In the rows, zero is written as 128.
Each row of numbers stands for one node and depends on some of the facts below. Use the named rows to name the rest.

Some facts about the nodes:
veskes (gronimo vevi) (plomol todran) (gosak dolon) (govir 51)
tropo (plomol kuler) (gosak figrepa) (govir 51)
sifik (gosak kodan) (govir 542)
kuler (gronimo brefevel) (gosak flugrol) (govir 51)
kostedrar (gronimo nikis) (plomol tragrik) (govir 51)
faskisti (plomol zitrel) (govir 386)
dadras (gronimo mokupe) (plomol lelinen) (gosak flonor kostedrar) (govir 51)
fatri (plomol zedriror) (gosak purun plafek) (govir 918)
fugrol (gronimo breski) (plomol lelinen) (govir 37)
flonor (gronimo gubu) (gosak toplikom flogro) (govir 51)
vudimek (plomol dranil) (gosak bribul kostedrar) (govir 51)
livol (plomol tragrik) (gosak vifu ploruzer) (govir 764)
kepa (plomol tragrik) (gosak flogro skatur bina) (govir 51)
nastaren (plomol gredreklo) (gosak flonor libul) (govir 386)
todran (gosak figrepa nedreruk) (govir 386)
figrepa (gronimo stiso) (plomol flogro) (govir 51)
broskin (govir 944)
flenas (gronimo soskom) (plomol giso) (govir 944)
fleplin (plomol fotra) (govir 37)
ploruzer (plomol grusofam) (gosak dadras putum) (govir 944)
teba (plomol pala) (gosak lelinen dostem mefluges) (govir 51)
lelinen (gronimo dranil) (govir 51)
lubul (plomol fotra) (govir 542)
brefevel (gronimo librim) (gosak flonor) (govir 944)
tezi (plomol purun) (gosak gredreklo koso) (govir 918)
sedatul (plomol giso) (gosak grusofam nikis) (govir 764)
vevi (gronimo treka) (govir 51)
pizor (plomol broskin) (gosak lelinen) (govir 944)
dolon (gronimo bafo) (plomol zitrel) (govir 51)
ragres (gronimo nedreruk) (plomol giso) (gosak posak) (govir 37)
tede (plomol zedriror) (govir 37)
grukarun (plomol flugrol) (govir 51)
bekal (plomol ruplik) (gosak badrik dostem) (govir 542)
ruplik (govir 944)
gubu (gronimo flenas) (plomol tragrik) (gosak pado lusti) (govir 542)
flitra (plomol zedriror) (govir 944)
vinel (gosak klonok zedriror) (govir 944)
pegrak (gronimo flitra) (plomol tragrik) (govir 37)
flepes (gronimo bodun) (plomol vinel) (gosak tragrik) (govir 944)
klonok (gronimo tekeplem) (plomol flogro) (govir 386)
poda (gronimo neskodim) (plomol neken) (gosak dostem) (govir 51)
zitrel (govir 944)
ponebre (plomol bribul) (gosak skorar plafek tragrik) (govir 51)
datis (gronimo tezi) (plomol zitrel) (govir 764)
galok (plomol brabre) (govir 944)
sodrok (plomol loklal) (gosak kodan) (govir 51)
gesten (govir 51)
libul (plomol pala) (govir 37)
vebir (gronimo bretrom) (plomol giso) (govir 51)
sodru (plomol tragrik) (govir 542)
sotrur (plomol nikis) (gosak skovubam) (govir 51)
stelor (plomol lelinen) (gosak gufedak vifu) (govir 944)
brizu (plomol brefevel) (govir 764)
zedriror (gosak lelinen) (govir 542)
gadel (plomol loklal) (gosak ploruzer) (govir 918)
dudrem (plomol bribul) (gosak sogre) (govir 918)
zadros (govir 764)
soskom (gronimo faskisti) (plomol zadros) (gosak toplikom) (govir 51)
lusti (gronimo veskes) (plomol fotra) (gosak toplikom flonor) (govir 51)
bafo (plomol ruplik) (gosak neken badrik zugra) (govir 542)
skaplir (plomol brefevel) (gosak flonor) (govir 51)
bina (plomol zedriror) (gosak tropo) (govir 542)
peskes (plomol vinel) (govir 37)
mitrim (plomol giso) (gosak stelor) (govir 51)
pegal (gronimo tragrik) (plomol grikle) (govir 51)
nikis (gronimo trese) (gosak mefluges) (govir 51)
gruflu (gronimo dolon) (plomol dranil) (gosak pinon zugra) (govir 542)
mefluges (plomol neken) (gosak feplem kostedrar) (govir 386)
skatur (gronimo libul) (plomol flonor) (gosak skorar) (govir 37)
flugrol (gosak neken) (govir 918)
bribul (gosak tokla lusti) (govir 918)
zoske (plomol deres) (gosak soskom) (govir 51)
bripu (plomol flogro) (gosak fleplin) (govir 764)
skeko (plomol gesten) (govir 944)
rastom (gronimo flifol) (plomol tokla) (gosak trese pinon) (govir 542)
gufedak (gronimo figrepa) (plomol sifik) (gosak dostem) (govir 386)
tokla (govir 51)
giso (govir 51)
vele (gronimo fugrol) (plomol giso) (gosak todran) (govir 764)
zugra (plomol gesten) (govir 51)
plafek (plomol zedriror) (gosak fleplin gadel) (govir 51)
loklal (govir 386)
neskodim (gronimo gadel) (plomol brefevel) (gosak sogre libul posak) (govir 944)
dostem (gronimo vele) (plomol brabre) (gosak mefluges) (govir 944)
stosi (gronimo guga) (plomol lelinen) (gosak gruflu) (govir 51)
pado (plomol pledo) (govir 386)
stotu (plomol brabre) (gosak badrik flugrol) (govir 542)
neken (govir 51)
tekeplem (gronimo livol) (plomol sifik) (gosak figrepa) (govir 37)
sogre (plomol brabre) (gosak bribul) (govir 542)
pinon (plomol grikle) (govir 918)
putum (plomol brabre) (govir 37)
sokir (gronimo flugrol) (plomol pala) (gosak toplikom ridum dolon) (govir 51)
gudri (plomol deres) (govir 764)
migrol (gronimo poda) (govir 944)
vifu (plomol librim) (gosak sedatul plafek) (govir 764)
gepazak (plomol broskin) (gosak stofa) (govir 51)
babran (plomol grusofam) (govir 764)
brose (plomol brabre) (govir 51)
tragrik (gronimo dostem) (gosak gubu) (govir 764)
ketus (plomol nikis) (gosak stofa) (govir 51)
plape (plomol pala) (gosak ridum) (govir 51)
kodan (plomol giso) (gosak zugra) (govir 37)
koso (plomol flugrol) (gosak grusofam bribul flenas) (govir 51)
fleru (plomol zedriror) (gosak ragres mefluges) (govir 918)
zupa (plomol bribul) (gosak zadros) (govir 764)
dranil (gronimo felek) (govir 542)
foreni (plomol lelinen) (gosak stofa) (govir 764)
pledo (gosak veskes tokla gruflu guga) (govir 386)
skovubam (gronimo lusti) (plomol zedriror) (govir 542)
brabre (gosak toplikom flogro lusti flonor) (govir 764)
badrik (plomol gesten) (gosak kodan) (govir 764)
mokupe (gronimo gepazak) (plomol sifik) (gosak veskes) (govir 51)
pala (gronimo peskes) (gosak gufedak fleplin) (govir 51)
grusel (plomol tokla) (govir 51)
skorar (gronimo fotra) (plomol lelinen) (govir 542)
posak (plomol flonor) (gosak ploruzer) (govir 944)
grusofam (gosak lusti) (govir 764)
stoseku (plomol felek) (gosak tropo) (govir 51)
gredreklo (gosak stosi) (govir 51)
feplem (plomol zitrel) (gosak pado flonor) (govir 51)
virer (plomol flugrol) (govir 542)
nivak (plomol tragrik) (govir 918)
patrum (plomol todran) (govir 764)
grikle (govir 386)
ridum (plomol brabre) (govir 51)
bretrom (gronimo gruflu) (plomol gesten) (gosak ridum dranil zugra) (govir 542)
flisu (plomol zedriror) (gosak stosi) (govir 764)
ruza (plomol brabre) (govir 386)
flifol (plomol vinel) (gosak poda) (govir 944)
felek (govir 944)
flogro (gosak toplikom) (govir 51)
fotra (gosak skaplir) (govir 386)
breski (gronimo toplikom) (plomol brabre) (gosak bripu ploruzer) (govir 542)
trese (plomol tragrik) (gosak veskes) (govir 386)
guga (gronimo lelinen) (plomol purun) (govir 51)
bodun (gronimo sokir) (plomol kuler) (govir 386)
treka (plomol lelinen) (gosak grusel gufedak lusti figrepa) (govir 944)
truvur (plomol zedriror) (gosak neken) (govir 918)
toplikom (gronimo pala) (plomol brabre) (govir 918)
deres (gosak skorar sokir feplem) (govir 51)
stiso (gronimo skorar) (plomol bribul) (govir 51)
nedreruk (plomol tragrik) (gosak dolon) (govir 51)
librim (gosak dolon) (govir 51)
stofa (plomol felek) (gosak figrepa) (govir 51)
lafe (plomol gesten) (govir 51)
purun (gosak dadras flonor) (govir 944)
liplopa (plomol vevi) (gosak mefluges) (govir 386)
funi (gronimo ragres) (plomol bribul) (govir 51)

Some nodes and their rows:
[132 112 128 128 121 137 137 119 121 107 139 114 130 137 120 131 129 128
 145 124 124 135 136 144 132 116 135 142 116 133 140 130]: sodrok
[132 121 133 119 102 120 129 163 145 116  99 140 109 142 138 147 110 154
  83 122 148 142  93 124  95 122 134 107 148 111 122 147]: gufedak
[135 141  94 121 175 112 132 126 122 147 131 101 134 106 137 114 132 143
 133 133  93 146 133 143 129 153 108 147 124 143  83  85]: treka
[133 117 115 151 128 135 138 120 139 116 106 142 151 130 127 120 120 127
 162 137 127 133 156 123 137 141 125 140 123 110 143 136]: vevi
[ 35 124 210  92  98 137 128  68 203 202 187 142 110  79 143 142 170  47
  71 103 148  81 201   9 189  86 169  43 130  92 127 121]: tragrik
[ 93 163 109 126 107 102 120 129 138 144 154 102 130 144 175 156 157 168
 144 158 146 172 124  90 158 127 128  96 153 126 102 120]: livol
[134 121 140 133 118 116 126 184 131 133 116 110 133 147 107 136 129 109
 137  81 136 131 106 110 140  86 130 115 116 140 148 176]: pegrak
[140 114 127 129 141 145 147 153 148 143  82 149 158 130 121 116  95 112
 102 112 132 124 106 115  90 128 122 141 131  96 135 152]: migrol
[149 124 135 131 123 122 127 133 129 111 131 119 115 130 131 137 133 143
 140 130 129 133 136 143 130 125 128 133 118 128 149 134]: poda
[129 116 121 141 115 146 137 108 126 112 118 132 148 137 120 122 124 103
 145 140 145 131 159 123 136 127 130 149 137 108 153 137]: neken
[ 96  98 209  97 135 157  86  82 108 179 207 160  98 112  80 111 153  52
  98 100 122  66 112 108 194  98 137 121 123 161 142  92]: fugrol
[ 96 143 118 157 111 124 125  97 147 109 136 171 122 147 162 132 107 162
 117 159 163 140 136  84 104 141 126  95 139 107 109 130]: brabre
[150 128 123 151 121 142 132 105 136 113 108 134 131 130 131 119 125 110
 144 138 128 128 153 117 139 132 121 126 126 107 150 129]: flogro
[137 115 128 130 121 125 133 118 124 107 135 115 119 130 122 133 134 132
 140 123 119 136 136 141 133 117 133 130 118 133 139 130]: plape
[ 89 126 115 141 102 138 137 119 142 119 116 174 137 141 138 146 135 150
 119 161 158 146 139  95 145 152 138 102 162  96 119 132]: zadros
[121 138 124 116 116 119 123 139 128 138 119 130 115 123 149 133 133 144
  99 143 145 140 115 127 117 143 130 110 149 123 109 120]: pado
[111 123 106 139 131 141 146 103 141 127 124 142 143 134 144 126 107 129
 105 154 134 147 133  95 122 136 128 120 147  95  99 125]: pledo

Which node is each row?
No name comes twice in this set of rows, the named rows included.
[ 81 142 130 117 125 106 120 131 126 124 133 159 135 134 141 131 120 159
 114 124 162 122 113 120  83 142 139 122 129 140 106 128] -> ruza
[111 167 104 113 138 127 144 146 107 158 135 114 150  99 119 127 128 123
 145 152  99  97 119 154 120 168 135 155 130 136  96 127] -> flitra
[114 135 106 145 130 130 144 106 142 131 107 152 137 129 140 121 118 136
 110 146 130 146 125  93 126 141 126 107 153  98 103 116] -> todran
[145 122 122 109 153 119 129 149 123 136 107 110 131 113 130 115 129 130
 105 126 116 133 115 149 107 141 120 143 134 131 114 119] -> flenas
[ 71  78 246  73 109 152 123  95 190 179 186 151  96  65  96 145 159  46
  78  47 117  49 191  76 167  74 173  75  79 121 160 126] -> pegal
[140 145 130 144 118 118 126 131 138 129 134  91 125 142 136 130 140 134
 164 101 112 143 118 109 144  92 128 114 116 134 144 143] -> kepa
[142 158 131 127 100 138 130 139 120 117 140 120 111 114 125 143 123 136
 143 145 114  99 125 158 125 141 137 133 121 124 143 150] -> plafek
[145  98 132 146 114 156 148 127 144  98 116 145 142 148 118 130 102 115
 130 124 139 136 138 114 118 106 134 132 119  98 155 159] -> kuler
[107 140 130 114 155 110 116 145 120 140 125 139 151 126 131 114 116 132
 127 102 144 107 116 133  70 141 128 150 112 151 115 133] -> galok
[141 148 117 132 135 147 141 141 124 151 117 135 153 119 124 118  99 102
 134 150 116  95 129 129 123 152 127 153 125 110 124 153] -> zedriror
[134 105 124 127 139 122 132 141 101 114 139 121 124 126 105 130 134 107
 122 124 135 131 146 152 141 117 126 140 123 151 125 131] -> kodan
[138 122 122 120 131 126 137 125 111 118 121 116 139 130 115 120 134 108
 131 121 129 127 135 149 124 121 137 145 125 141 135 126] -> pinon
[134 139 134 140 147 100  97 144 114 116 140 144 121 131 129 118 120 126
 140 121 165 105 138 134 102 132 121 130  99 162 131 156] -> putum

Now the same nodes, written a new way:
Named rows:
[128 130 123 143 145  90 157 131 107 150 129 105 154 127  99 131 130 142
 140 161 138 140 130 117 127 147 159 157 130 138 131 113 116 123 131 105
 141  98 111 109 126 121 124 124 143]: fotra
[110 130 133  93 120 168 112 135 141 121 131 105 130 122 133 172 110  98
 123  89 154 105  46 141 119  97  85 122 161 107 120 144 137 108 132 143
 113 152 160 159  75 160 130 140  93]: soskom
[118 128 122  90 128 145 105 115 158 109 129 126 125 123 145 149 117 123
 113 113 117 131 109 148 114  95 122 106 144 102 132 132 166 121 106 140
 120 149 146 150 111 140 144 132 100]: dadras
[120 135 120  78 134 123  78 104 153 105 137 118 117 126 143 172 108 131
 119 127 124 127  78 148 113  90 159 111 178 113 149 116 193 121  94 143
 129 148 148 137 119 124 136 140 110]: lelinen
[116 135 124  95 135 137  76 106 155 108 133 118 112 134 149 158 115 123
 100 114 122 141  73 149 121  95 149 105 152 104 142 118 169 123 108 148
 127 153 142 144 103 138 143 135 113]: guga
[119 120 113 123 142 133 108 118 131 126 127 106 134 117 136 154 115 119
  94 109 118 133 108 126 120 105 142 111 134 102 134 135 155 108 123 129
 133 148 140 146 115 124 143 123 101]: datis
[132 127 127 146 120 127 145 137 121 136 126 133 134 121 126 118 130 129
 139 134 122 124 151 119 133 144 128 133 129 143 125 128 116 126 143 131
 122 122 117 121 152 113 121 121 136]: brizu
[134 105 166 137 163 108  64 126 142  75 171  90 108  90 135 197 139 146
 119 112 110 138 118 167 173 128 182  89  69 112 128  93  93 121  84 134
 151 155 150 151  70 110 159 137  91]: skovubam
[133 138 143 127 118 131 140 139 144 126 122 149 120 141 134 105 140 131
 146 131 130 128 136 140 134 132 110 119 123 146 122 125 126 150 136 140
 111 131 122 115 139 137 117 132 148]: sodrok
[117 117 109 121 143 132 115 116 135 126 130  98 148 104 135 161 110 118
  95 106 109 135 110 127 115 102 154 105 141 101 136 139 161  93 121 131
 126 149 138 152 124 112 148 118  90]: ragres
[135 135 156 121 138 131 119 145 114 121 131 127 138 108 138 122 148 141
 151 131 119 127 129 129 159 140 130 131  91 133 141 139  39 131 149 129
 131  98 123 122 140 119 148 133 144]: bina
[122 127 146 104 150 136 109 115 128 117 138 100 145 122 140 143 126 139
 110 100 108 145  75 140 128  90 145 106 115 107 141 153 119 105 112 123
 137 150 131 136 108 134 144 136 105]: rastom
[132 128 126 152 142 122 123 152 112 138 122 127 132 103 132 129 142 117
 124 134 129 121 149 112 154 152 137 125 107 131 132 125  76 129 166 132
 127 105 130 128 151 104 145 117 144]: tede
[116 130 123  98 130 144  92 113 152 110 130 119 117 133 145 153 117 121
 108 110 125 133  84 145 117  94 126 109 142 103 133 131 162 125 112 140
 123 151 148 149  99 145 142 136 105]: sokir
[132 138 137 118 126 135 108 147 136 118 123 154 109 121 140 122 145 122
 142 141 136 116 144 132 151 146 106 129 111 130 129 120  83 157 149 142
 119 104 139 126 138 133 141 132 151]: plafek
[111 120 109 121 162 123 116 113 133 138 138  86 158 119 114 159 115 121
  83 130 122 155  95 130 116 115 172 132 133  88 133 119 142  89 111 111
 145 130 124 144  95 131 153 113 103]: gufedak
[134 131 126 122 121 115 134 132 122 133 128 147 116 135 112 125 130 130
 143 156 151 108 147 124 127 143 115 147 149 140 129 114 142 138 124 120
 134 111 134 111 140 127 110 130 149]: vinel

Which node is each row?
No name comes twice in this set of rows, the named rows included.
[120 117 109 131 144 128 108 117 122 129 130  99 141 111 137 156 113 119
  93 106 115 134 109 118 120 106 149 113 130 103 135 142 151 102 127 126
 136 145 140 148 117 115 144 121  98] -> skatur
[119 130 140  89 140 138  95 105 143 108 144  98 149 112 144 158 115 144
 118 110  93 150  79 149 124  90 175 110 142 113 152 136 135  97 102 138
 131 145 121 140 119 117 151 134 101] -> skorar
[118 130 124  92 133 142 103 113 162 112 128 123 126 127 146 147 119 121
 106 112 118 137  97 153 117  94 130  98 146 104 132 127 171 123 107 146
 115 156 143 146 112 142 142 131 105] -> stosi
[108 114 146 106 130 186 116 126 125 116 153  76 132 143 121 173 103 128
 103  73 116 122  18 127 131  94 119 128 141 110 133 175  84  75 140 129
 133 151 141 167  72 158 118 145  98] -> gubu
[132 112 118  95 156 116 105 109 121 114 126 135 111 133 137 130 130 135
  93 116 135 120 141 130 110  82  87 102 101  86 128 165 186 138  87 101
 150 152 172 142 108 151 136 143 100] -> pala
[117 127 126  89 125 153 112 121 158 114 129 120 130 121 140 156 115 114
 117 105 127 124  93 149 114  95 111 107 151 105 128 136 162 117 114 143
 112 152 150 153 103 146 140 132  97] -> vebir
[114 113 118 108 129 166  90 108 149 103 143 121  91 164 136 148 108 132
  82 106 111 133  87 131 124 102 129 117 138 102 133 145 144 114 121 135
 135 149 144 159  98 156 120 140 118] -> kostedrar
[119 126 122  96 132 143  95 114 150 111 131 124 118 130 145 149 118 120
 106 111 124 132  98 143 118  95 121 108 139 101 133 134 162 125 110 138
 125 150 147 149 103 144 142 134 106] -> funi
[128 117 113 126 145 146  95  96 121 126 124 149 118 133 140 103 135 104
  60 100 143 138 162 123 107 100  76 117  85  52 112 139 183 115  74  96
 168 165 144 141  93 150 149 109  86] -> dostem
[124 135 146  96 157 111  84 107 118 115 145  91 136 127 139 164 120 149
 112 109 117 142  40 139 129  85 175 111 141 118 155 140 144 109 103 124
 147 150 137 123 111 121 134 146 116] -> dranil
[139 111 144 120 156 145 103  92  92 119 134 139 139 116 149  87 145 135
  70  81 115 144 161 118 116  80  76 108  42  53 123 183 133  96  64  77
 185 167 139 134 106 137 153 120  74] -> breski
[110 120 109 120 163 125 111 114 133 139 139  79 160 121 114 166 114 116
  76 124 127 155  86 130 115 108 169 129 138  87 134 118 145  85 112 113
 144 134 129 146  88 134 152 113 101] -> bodun

The same nodes again, as new rows of numbers:
Some rows with their names:
[139 122 146 134 136 139 122 132 128 135 134 128 118 134 127 134 128 134
 130 134 135 148  82 127 122 136 131 138 133 132  74 135 128 127 132 120
 118 130 134 121 126 140 130 110 128 126 134 124 145 134 133]: vebir
[129 127 123 131 126 130 124 133 135 133 126 127 130 129 125 135 126 129
 129 122 124 131 132 122 125 127 135 129 132 118 100 126 127 127 126 132
 133 128 130 127 124 125 124 139 127 136 133 133 129 129 132]: stelor
[134 132 124 135 126 127 124 127 130 122 128 128 130 126 129 133 125 132
 127 124 127 126 128 131 134 126 128 124 129 127 153 127 130 126 129 127
 126 130 128 129 125 127 128 131 126 131 128 122 129 127 121]: badrik
[131 139 114 132 114 124 118 126 144 126 125 126 134 134 125 130 120 139
 129 118 117 120 136 126 130 124 126 111 134 105 198 120 127 123 128 126
 129 132 128 130 137 128 123 110 122 134 117 134 123 120 109]: dudrem
[118 134 130 136 126 128 117 121 124 137 129 132 125 126 128 119 125 129
 139 124 135 111 139 123 122 125 120 117 128 125 177 118 122 129 128 130
 117 126 139 131 129 125 136 127 129 120 120 147 128 122 122]: tragrik
[123 124 133 122 132 134 134 132 125 129 135 118 122 128 127 132 135 123
 126 132 134 141 122 127 128 133 129 135 123 134  94 133 129 129 125 126
 130 126 128 129 129 128 128 131 133 121 131 133 132 128 141]: ponebre
[131 138 118 131 115 122 113 120 141 128 121 129 132 132 125 125 117 138
 130 118 120 121 137 121 127 124 126 112 135 106 222 125 126 122 128 125
 122 130 131 130 143 122 127 119 114 133 120 131 120 115 112]: nivak
[164 135 127 137 124 128 118 136 140 125 125 143 131 127 136 120 127 141
 131 129 126 126 121 123 121 127 128 120 145 133 152 126 127 130 136 128
 120 136 139 127 143 130 128  68 121 139 120 117 130 136 107]: skovubam
[139 131 128 132 133 124 129 128 126 123 120 128 130 126 127 122 125 125
 127 130 122 130 132 127 127 124 125 132 130 132 113 138 129 128 131 130
 123 129 129 128 125 127 128 101 124 132 129 120 125 129 122]: ruza
[135 121 130 109 129 131 137 134 132 126 129 130 127 123 132 132 139 124
 119 138 134 141 128 123 132 134 129 131 131 143 105 135 132 136 123 128
 140 128 124 129 139 121 138 134 128 122 136 110 129 133 142]: stiso
[110 139 113 130 113 117 121 116 136 123 127 118 137 129 122 129 118 130
 127 116 115 114 152 130 138 119 129 115 121 102 207 124 128 119 127 129
 136 128 120 133 128 122 118 141 126 130 121 139 112 113 114]: tezi
[127 130 128 135 126 128 128 127 127 133 130 123 128 129 128 128 129 128
 128 125 124 133 128 131 132 127 125 122 128 131 146 129 132 129 127 125
 127 130 128 129 134 129 128 123 125 124 126 125 128 129 120]: fleplin
[121 127 116 106 131 120 147 130 119 127 117 142 138 126 135 120 132 117
 125 128 126 111 166 134 136 121 123 129 123 135 158 124 131 133 121 138
 140 127 118 133 136 120 127 150 132 127 124 124 112 125 125]: fotra
[124 120 139 123 132 130 131 128 124 131 133 123 124 126 127 130 133 125
 125 133 133 139 119 126 129 132 130 135 123 135  98 136 130 130 127 127
 132 126 126 128 127 128 132 134 130 124 135 122 130 129 139]: lafe
[134 130 129 128 126 126 124 129 133 129 125 127 131 128 127 128 126 131
 127 130 126 131 126 127 128 126 130 130 127 119 148 130 129 126 129 127
 129 129 128 130 132 126 127 117 126 128 129 126 125 125 120]: zupa
[136 132 125 133 133 129 130 137 124 126 126 126 130 127 130 128 128 127
 129 124 126 131 135 130 131 125 129 130 127 131 124 132 130 128 128 133
 124 130 132 132 127 125 125 116 129 132 126 130 126 131 118]: liplopa
[138 130 126 137 129 126 131 134 123 130 126 129 130 127 132 126 127 126
 130 124 123 126 130 131 132 126 126 126 128 134 112 130 130 129 129 131
 125 130 133 131 124 127 127 119 127 130 125 129 127 135 120]: pado

Rows to name:
No name comes twice in this set of rows, the named rows included.
[160 131 117 115 123 136 130 147 150 122 120 141 129 128 135 136 135 136
 126 132 133 131 126 115 114 132 132 122 152 133  99 124 124 136 124 126
 138 133 135 125 144 120 136 103 120 139 128 117 134 141 133] -> flepes
[138 123 135 121 133 139 132 135 132 129 130 140 121 130 135 128 140 132
 130 140 142 126 113 126 115 135 120 123 143 147  95 122 127 139 126 121
 130 130 131 120 138 136 139 116 132 122 127 121 141 141 135] -> flonor
[120 133 118 129 130 118 130 126 117 121 120 128 134 130 125 122 115 124
 125 113 116 126 137 138 143 120 133 131 116 114 175 131 131 116 130 137
 117 128 122 135 118 125 112 145 125 135 125 133 116 116 112] -> bafo
[120 133 124 139 122 128 116 130 137 125 134 116 132 121 122 137 128 130
 133 128 127 124 150 118 121 124 131 130 127 120  90 122 123 128 128 130
 140 126 133 130 117 121 130 137 133 130 129 144 127 126 135] -> neskodim
[120 133 130 138 122 125 121 128 131 124 133 120 129 128 126 131 126 130
 131 130 125 123 122 127 127 125 127 130 123 116 124 132 127 125 131 127
 136 130 132 132 120 128 129 112 132 127 125 140 127 127 124] -> vele
[130 129 129 115 124 130 135 135 131 115 134 124 125 119 130 135 141 123
 122 142 139 129 130 122 131 131 127 131 126 143  88 136 129 136 126 126
 146 127 126 131 129 119 142 133 136 121 131 118 128 133 146] -> mokupe
[ 98 140 128 144 118 120 116 119 124 131 142 101 134 113 118 131 129 120
 135 127 129 115 175 119 133 117 127 125 106 122 158 130 126 128 126 137
 144 122 132 142 116 113 135 142 140 114 128 157 112 111 123] -> livol
[161 135 123 125 129 133 131 149 139 123 121 139 129 127 139 131 137 134
 129 133 131 131 125 124 123 129 126 121 147 144 117 128 129 137 127 128
 127 135 138 129 141 124 138  86 122 134 124 114 133 143 115] -> gufedak
[130 121 128 112 125 130 141 130 130 129 132 130 124 125 134 130 140 121
 120 140 132 134 122 126 130 134 126 126 132 146 107 136 131 137 124 128
 139 128 127 131 140 123 138 136 126 124 133 112 129 140 145] -> figrepa
[129 123 134 131 130 132 130 125 122 122 136 126 122 123 129 132 132 125
 123 132 133 135 115 131 132 134 130 132 125 143 106 133 131 130 127 127
 127 126 126 126 122 129 135 151 131 125 134 118 134 134 139] -> zugra
[125 122 137 124 134 130 132 123 125 123 130 121 123 125 122 129 131 122
 124 137 129 140 125 126 125 131 128 135 126 139  83 139 129 130 128 125
 128 125 123 123 127 128 134 124 127 120 137 117 132 129 140] -> brose
[150 143 127 143 125 129 115 141 137 115 124 134 129 127 130 130 124 139
 133 131 129 118 116 125 122 123 125 125 139 121 132 129 125 126 135 123
 121 136 142 129 124 127 132  76 126 134 118 135 132 133 109] -> rastom
[161 131 125 105 127 134 135 141 142 124 116 148 125 130 139 125 136 134
 120 135 138 137 115 121 129 134 126 120 150 140 177 134 129 135 125 124
 120 135 134 128 162 119 141  93 113 129 127 105 132 136 116] -> pegrak
[122 125 132 130 129 130 133 120 120 121 132 119 121 125 125 130 132 121
 124 134 129 136 120 130 127 133 126 133 128 142  87 137 129 131 128 122
 128 125 123 124 121 130 133 132 127 125 133 118 134 135 145] -> ridum

